Each row is followed by its group and then its class within the group.
+2.06 -0.20 -1.03 +0.03 -0.34 -0.61 -0.53 -3.76 -1.02 +1.43 +0.07 +1.27
 -3.20 -1.05 +0.42 -2.14 -2.74 +0.11 -1.35 +0.52 -0.83 -5.26 -4.18 +4.17
 +2.68 -1.81 -2.02 +2.55 +2.72 +0.07 -4.63 -3.12 +0.44 +0.83 +0.65 -3.56
 +1.72 +2.53 -5.26 -1.13 -0.23 +0.66
MC.(24)
+0.86 +1.70 -4.14 +0.87 +0.44 +1.90 -3.75 +1.34 -1.10 +1.04 +2.10 -1.16
 -0.85 +0.37 +1.68 -1.37 -2.02 -0.97 +1.24 -5.80 +3.01 -3.70 -2.60 -4.09
 +2.89 +3.38 -1.57 -0.83 +2.80 +1.52 -5.44 -0.65 -1.24 +6.23 -1.25 +2.13
 -3.77 +1.83 -0.08 -2.24 -0.35 +0.18
MC.(24)
+0.56 -0.22 -1.95 -1.21 -0.69 +2.26 -0.41 -3.27 -1.97 +1.03 +0.08 -0.74
 -2.05 +0.82 +1.94 -0.71 -1.52 -1.31 -3.10 -0.98 -4.35 -2.06 -2.44 -2.16
 -1.90 -2.77 -0.58 +1.11 +1.99 +0.94 -3.45 -2.04 +0.97 +2.76 -0.19 +0.80
 +1.77 +1.90 -0.53 -1.31 -0.43 +0.69
MC.(28)
+1.90 +1.10 -3.16 -1.37 -0.61 +0.47 -4.71 -3.23 -2.65 +0.82 -0.86 +0.50
 -0.72 -1.30 -0.60 -2.15 -2.80 +0.57 -1.47 -0.26 +0.21 -1.87 -1.81 -0.43
 -1.00 +0.34 -0.83 -0.31 +1.58 +3.24 -3.40 -1.98 +0.34 +2.17 +0.98 +0.28
 +2.28 +1.67 -0.50 -1.84 +0.29 +0.34
MC.(24)
-0.46 +2.95 -4.63 +0.98 -0.80 +3.97 -3.44 +0.69 +5.51 +1.79 +0.67 -0.29
 +1.32 +0.71 +1.03 -1.28 -1.79 -1.68 -0.35 -2.84 +0.98 -3.05 +1.00 -3.73
 +1.07 +2.24 +0.19 -0.53 +1.36 +2.62 -3.45 +0.09 +0.14 +6.41 -0.40 +3.37
 -2.62 +1.73 +0.26 -1.33 +2.05 +0.28
MC.(28)
+1.76 -2.25 -1.64 -0.68 -0.35 +0.04 +2.45 -0.56 -0.78 +1.08 +0.94 -0.98
 -0.51 +0.21 +2.37 +0.81 -1.66 +0.39 +1.30 -7.23 +0.89 +1.54 -2.71 -1.07
 +0.94 +4.68 -0.85 -1.19 +2.06 +0.87 -0.80 -0.06 +0.15 +3.25 +0.95 -0.69
 -4.21 -4.67 -0.24 -1.30 +0.26 +0.80
JD.(31)
-0.70 -1.19 -1.13 -0.87 -0.34 -3.31 +2.09 -0.74 +0.43 +0.55 +0.42 -0.05
 -2.20 +0.34 +2.82 +0.69 -3.40 +1.64 +0.70 -5.39 -0.29 +0.91 -3.22 +0.86
 -0.41 +2.13 -1.81 +0.24 -0.26 +0.28 -0.94 -1.29 -0.77 +1.47 -1.45 -2.75
 -2.00 -3.40 -1.05 -0.97 +1.08 +1.76
JD.(33)
-0.82 +2.27 -4.68 -0.46 +0.26 +1.04 -3.02 -2.69 +0.31 +1.27 -0.75 -0.68
 -2.50 +0.93 +2.38 -2.95 -4.62 +0.17 -1.32 -2.99 +1.85 -3.59 -1.26 -1.07
 -0.67 +0.36 -2.03 -1.10 +2.02 +2.64 -5.69 -4.35 -0.38 +4.95 -3.48 +1.03
 +0.36 +1.01 -2.78 -3.76 +0.27 +0.50
MC.(24)
+2.21 +0.61 -2.61 -0.63 +0.83 -0.68 -2.15 -2.29 -1.02 +1.47 -1.51 -1.47
 -3.11 +1.39 +2.56 -5.01 -2.97 -1.25 -0.94 -3.68 +1.63 -5.29 -2.49 -0.86
 +0.80 -0.78 -0.97 +0.40 +2.72 +3.38 -6.32 -2.22 -0.68 +4.82 +0.75 +0.48
 -1.99 +0.97 -2.00 -2.94 -0.73 -0.18
MC.(24)
+1.42 +0.37 -2.01 +0.05 -0.02 -0.84 -3.74 -0.13 -0.69 +1.12 -0.31 -0.40
 -0.45 -1.03 +1.23 -3.02 -1.86 -1.97 -0.47 -2.23 +0.80 -3.57 -1.11 +3.24
 -0.57 +1.51 +1.07 -1.24 +1.29 +1.83 -5.24 -2.63 +0.94 +4.35 +1.03 +0.26
 -1.35 +2.32 -0.13 -1.27 +0.86 +0.12
MC.(24)
+0.66 -2.78 -0.86 -1.10 +2.02 -2.13 +1.15 -0.96 -0.47 +1.21 -1.35 -0.42
 -0.70 +1.34 +6.97 +0.61 -2.44 +1.71 -0.89 -3.94 +0.69 -1.81 -4.05 +0.77
 +0.25 -1.48 -0.53 +0.93 +3.10 +2.04 -0.71 -2.92 -0.74 +2.11 -0.66 -1.62
 +0.45 -3.53 -0.93 -1.27 +0.30 -1.49
JD.(31)
+0.73 +1.01 -0.84 +0.48 -0.74 -0.49 -1.40 -1.82 -1.36 +0.58 +0.59 -2.18
 -2.35 +1.53 +4.13 -3.99 -0.77 +0.05 -3.49 -2.59 +2.14 -4.47 -3.97 -2.11
 +1.21 -2.96 +1.64 +0.45 +3.05 +2.12 -4.05 -0.45 +1.54 +4.29 -0.93 -0.67
 +0.04 +1.61 -2.37 -2.68 -1.18 -0.84
MC.(28)
-0.87 -0.27 +1.18 +0.06 +0.72 -0.85 -1.09 -0.64 +0.46 +0.42 -1.30 -0.26
 +0.07 -0.39 +1.41 +0.57 -4.01 -0.24 +0.80 -4.31 -0.75 +1.84 -1.45 -3.46
 +0.44 +1.81 -0.82 -2.56 +1.04 -0.05 -0.75 -1.75 -0.25 +2.76 +1.81 -1.72
 -0.50 -5.91 +1.96 -0.52 -0.26 -0.35
JD.(31)
+0.12 +2.78 -5.58 -1.30 +0.54 +1.81 -3.97 -1.14 -1.10 -0.01 -1.63 +1.94
 -2.97 -0.59 +0.18 -1.62 -4.17 -1.93 -1.97 -2.82 +1.41 -1.71 +2.45 -3.07
 -0.58 +1.24 -0.55 -0.10 +0.95 +1.75 -5.78 -3.89 -0.26 +3.79 +1.01 +1.35
 +0.52 -1.96 +0.51 -2.53 -0.86 +1.34
MC.(24)
-0.38 -1.59 -1.99 +0.20 +0.13 -2.12 +0.76 -1.10 -0.74 +0.39 -0.91 +0.39
 -1.73 -2.89 +1.10 +5.47 -7.63 -0.09 +0.51 -5.34 -0.70 +0.74 -0.96 +0.86
 +0.16 +2.18 -2.78 -0.58 +1.27 +0.35 -1.21 -0.87 -3.44 -0.62 +1.07 -3.70
 -1.78 -4.84 -0.87 -0.70 +0.34 +0.93
JD.(33)
+2.37 +1.82 -0.41 -0.54 -1.41 -1.96 -1.28 -3.37 -0.51 +2.68 -0.28 +2.26
 -2.85 -0.24 -0.02 -2.00 -1.12 -1.99 -1.63 -0.04 +0.37 -3.88 -2.14 -0.46
 -0.21 -0.45 -0.09 +1.59 +1.74 +1.60 -7.15 -3.50 -0.27 +2.58 +1.01 +1.00
 +1.43 +2.60 -1.29 -3.37 +1.32 +0.52
MC.(24)
+1.29 +3.59 -5.56 -0.45 +0.60 +1.02 -2.93 -1.36 +0.56 -0.25 +0.65 -0.42
 -2.29 -0.18 +1.28 +0.40 -1.64 -2.26 -4.36 -0.31 +0.99 -2.59 -0.54 -1.49
 -0.40 -1.62 -0.83 +0.05 +2.11 +1.02 -2.96 -3.50 +1.29 +0.87 +0.94 +3.62
 +2.17 +2.17 +0.82 -1.36 -0.66 +1.11
MC.(28)
-0.39 +0.47 -1.40 +0.01 +0.23 -1.30 +1.00 -0.68 +0.96 +0.69 +2.15 -1.11
 -3.98 +0.29 +4.65 -0.33 -4.96 +0.88 +0.76 -5.19 -1.38 -2.02 +0.13 -0.87
 +3.31 +0.65 -0.20 +0.38 +1.22 +0.15 -1.23 -2.71 -1.56 -1.23 +0.98 -2.20
 -1.28 -2.71 -1.74 -1.41 -0.28 -0.01
JD.(33)
+0.46 -0.16 -3.54 -0.48 -0.54 -5.17 +0.39 -2.91 -0.85 -5.09 -0.20 +1.76
 -3.55 +0.87 +3.48 +0.55 -4.70 +1.16 -0.14 -4.91 -1.45 +1.01 -0.97 +1.43
 +0.08 -0.53 -1.76 +1.36 +1.38 -0.02 -1.21 -2.44 -2.22 -1.92 +0.93 -3.14
 -0.17 -4.51 -1.78 -0.60 -0.77 +0.18
JD.(33)
+0.44 -1.54 -2.58 -0.24 +1.22 -1.59 +1.32 -2.54 -0.51 +0.72 +0.45 +0.43
 -1.74 +0.27 +1.25 +5.94 -5.98 +0.85 +3.79 -6.11 +0.16 +0.05 -0.74 -0.63
 +0.10 +1.26 -0.80 +0.19 +0.03 +1.86 -0.36 -2.16 -1.34 +1.45 +1.94 -3.94
 -1.42 -3.90 -0.70 -0.56 -0.21 +0.67
JD.(33)
+0.03 -1.41 -0.94 +0.36 +0.48 -0.91 -1.48 +0.20 -0.64 +0.32 -0.28 -2.50
 +1.14 +0.04 +0.06 -0.60 -5.22 +0.15 +0.86 -6.19 -1.73 +1.30 -2.14 +0.33
 +1.44 +3.70 -0.43 +0.23 +0.84 +1.77 -1.05 -0.97 +0.50 +1.06 +0.32 -2.00
 -2.90 -2.94 +0.18 +0.20 +0.40 -0.12
JD.(31)
+1.74 -1.04 -0.14 -3.26 +1.05 -3.60 +0.91 -3.13 -1.29 +1.83 -1.13 -0.70
 -0.95 +0.75 +0.57 +1.27 -2.11 -0.09 -0.89 -1.98 -1.17 +0.31 -4.61 +1.92
 +0.16 -0.83 -1.13 +0.55 +2.00 +0.75 -0.96 -0.44 -0.49 +1.10 +1.61 -2.32
 +1.47 -2.39 -4.52 -0.89 +0.62 -0.24
JD.(31)
